Here is a tiny trained network, its code and every weight. The questions are about switching its units off for an input and a class, where a switched-off unit gives its printed mean instead of its output.

import numpy as np


def w(rows, s, z=0):
    codes = np.array(rows[::2]) - 128.0
    scale = np.full(codes.shape[1], s)
    scale[-1] = z or s
    return codes * scale


def f(y):
    return np.maximum(y, 0)


def log_softmax(a):
    a = a - a.max(-1, keepdims=True)
    return a - np.log(np.exp(a).sum(-1, keepdims=True))


def net(x, mask):
    res = np.array(x, float).reshape(1, 4) / 4 @ E
    y = f(res @ A[0][:, :-1].T + A[0][:, -1])
    res = res + np.where(mask, y, B[0][:, -1]) @ B[0][:, :-1]
    return log_softmax(res[-1] @ U[:, :-1].T + U[:, -1])


A, B = {}, {}
E = w([
[6,71,83,168,205,116,199,131,149,129,84],'x0',
[167,102,148,210,112,162,188,69,108,70,115],'x1',
[142,105,114,139,141,143,144,130,166,145,146],'x2',
[133,156,34,133,122,114,160,73,109,208,179],'x3',
],0.016)
A[0] = w([
[129,158,101,148,150,114,179,89,94,157,134,205],'n1',
[86,45,191,162,191,165,138,130,123,49,85,112],'n2',
[151,132,149,165,61,141,103,165,131,83,195,229],'n3',
[177,121,129,204,75,162,179,19,95,89,138,139],'n4',
[123,90,129,185,131,89,182,150,148,118,25,139],'n5',
[57,63,147,179,124,182,171,97,128,30,99,119],'n6',
[35,137,85,165,229,63,156,152,126,111,142,48],'n7',
[161,182,80,178,119,148,113,120,116,98,171,74],'n8',
[134,122,211,60,156,184,82,255,211,44,83,133],'n9',
[215,102,186,118,121,192,96,131,77,137,155,6],'n10',
[123,116,165,115,112,122,153,201,113,115,149,164],'n11',
[136,170,142,109,103,131,69,70,124,228,224,153],'n12',
[187,166,134,109,136,91,94,138,86,147,163,171],'n13',
[139,111,216,93,116,128,136,170,161,147,92,254],'n14',
],0.0093,0.0083)
B[0] = w([
[210,135,144,57,136,91,136,127,140,152,138,207],'n1',
[131,183,134,206,21,146,97,139,123,93,150,249],'n2',
[149,174,202,127,254,76,116,113,139,209,102,205],'n3',
[79,111,127,59,109,58,205,111,71,171,135,242],'n4',
[123,183,108,132,79,209,128,195,175,84,137,222],'n5',
[114,108,156,137,72,173,55,143,143,122,143,253],'n6',
[142,55,198,80,205,82,224,28,118,171,173,228],'n7',
[176,171,132,114,98,126,99,169,162,124,146,165],'n8',
[149,65,192,89,215,91,156,81,67,163,147,243],'n9',
[41,58,80,79,86,157,213,103,59,162,86,175],'n10',
[104,40,181,159,125,135,119,127,119,105,141,163],'n11',
[129,156,105,177,133,152,61,138,156,73,121,239],'n12',
[105,131,120,69,141,122,50,157,173,115,127,209],'n13',
[58,98,95,120,78,175,170,115,64,133,52,208],'n14',
],0.0094,0.017)
U = w([
[188,107,201,137,221,19,158,134,121,169,187,162],'0',
[84,25,78,139,132,119,254,124,64,139,114,90],'1',
[147,215,82,234,82,208,39,214,225,53,146,254],'2',
],0.0069,0.00072)

Each question gives the input, the list of numbers given to net, and the class t.
The units are the neurons (one row each of A and B). Each row of codes is followed by its name. A weight is (code - 128) times the scale printed after its matrix; where a second scale follows, it is the last column's (A, B and U).
mask holds one flag per neuron, in row order. A switched-off neuron (its flag False) gives its mean, the last column of its row in B, instead of its output. The means were averaged over made-up inputs and are rounded, as every weight is.
A unit's drop is (log p(t) with every unit on - log p(t) with that unit switched off) / (log p(t) with every unit on - log p(t) with every unit switched off).
The circuit of an input: a set's keep is (log p(t) with only the set's units on - log p(t) with every unit switched off) / (log p(t) with every unit on - log p(t) with every unit switched off). Starting from the 12 units with the biggest drops (on a tie, the unit counted first), units are removed one at a time, each time the one whose removal leaves the highest keep (on an exact tie, the one counted first), for as long as the keep stays at least 0.8.
circuit, biggest first: the units of the circuit, biggest drop first
unit that matters most: the unit with the biggest drop
top k neurons: the k neurons with the biggest drops, biggest first
drop of u: that unit's drop, to one decimal
input [1,1,7,-1], class 2: unit that matters most	n7
input [-2,-1,-2,2], class 2: top 2 neurons	[n7; n9]
input [-8,2,2,-4], class 1: top 4 neurons	[n10; n14; n1; n7]
input [7,3,-6,-5], class 2: top 2 neurons	[n2; n5]
input [-3,2,-2,-6], class 1: top 2 neurons	[n14; n10]
input [-2,1,2,-5], class 1: top 3 neurons	[n14; n10; n1]
input [0,6,0,6], class 0: top 4 neurons	[n14; n1; n10; n8]
input [1,-4,1,-1], class 1: top 2 neurons	[n3; n1]
input [2,-3,3,-5], class 1: top 2 neurons	[n14; n3]
input [-7,3,-8,-1], class 1: top 3 neurons	[n10; n14; n1]
input [-3,1,-1,-8], class 1: top 3 neurons	[n14; n10; n1]
input [5,-5,0,2], class 0: top 3 neurons	[n14; n10; n7]
input [8,0,7,3], class 0: top 2 neurons	[n7; n14]
input [-1,4,5,-7], class 1: circuit, biggest first	[n14]
input [2,-6,-3,-3], class 1: drop of n14	1.3
input [-6,5,-3,-8], class 1: drop of n10	1.4
input [-6,4,-1,-4], class 1: drop of n12	0.0
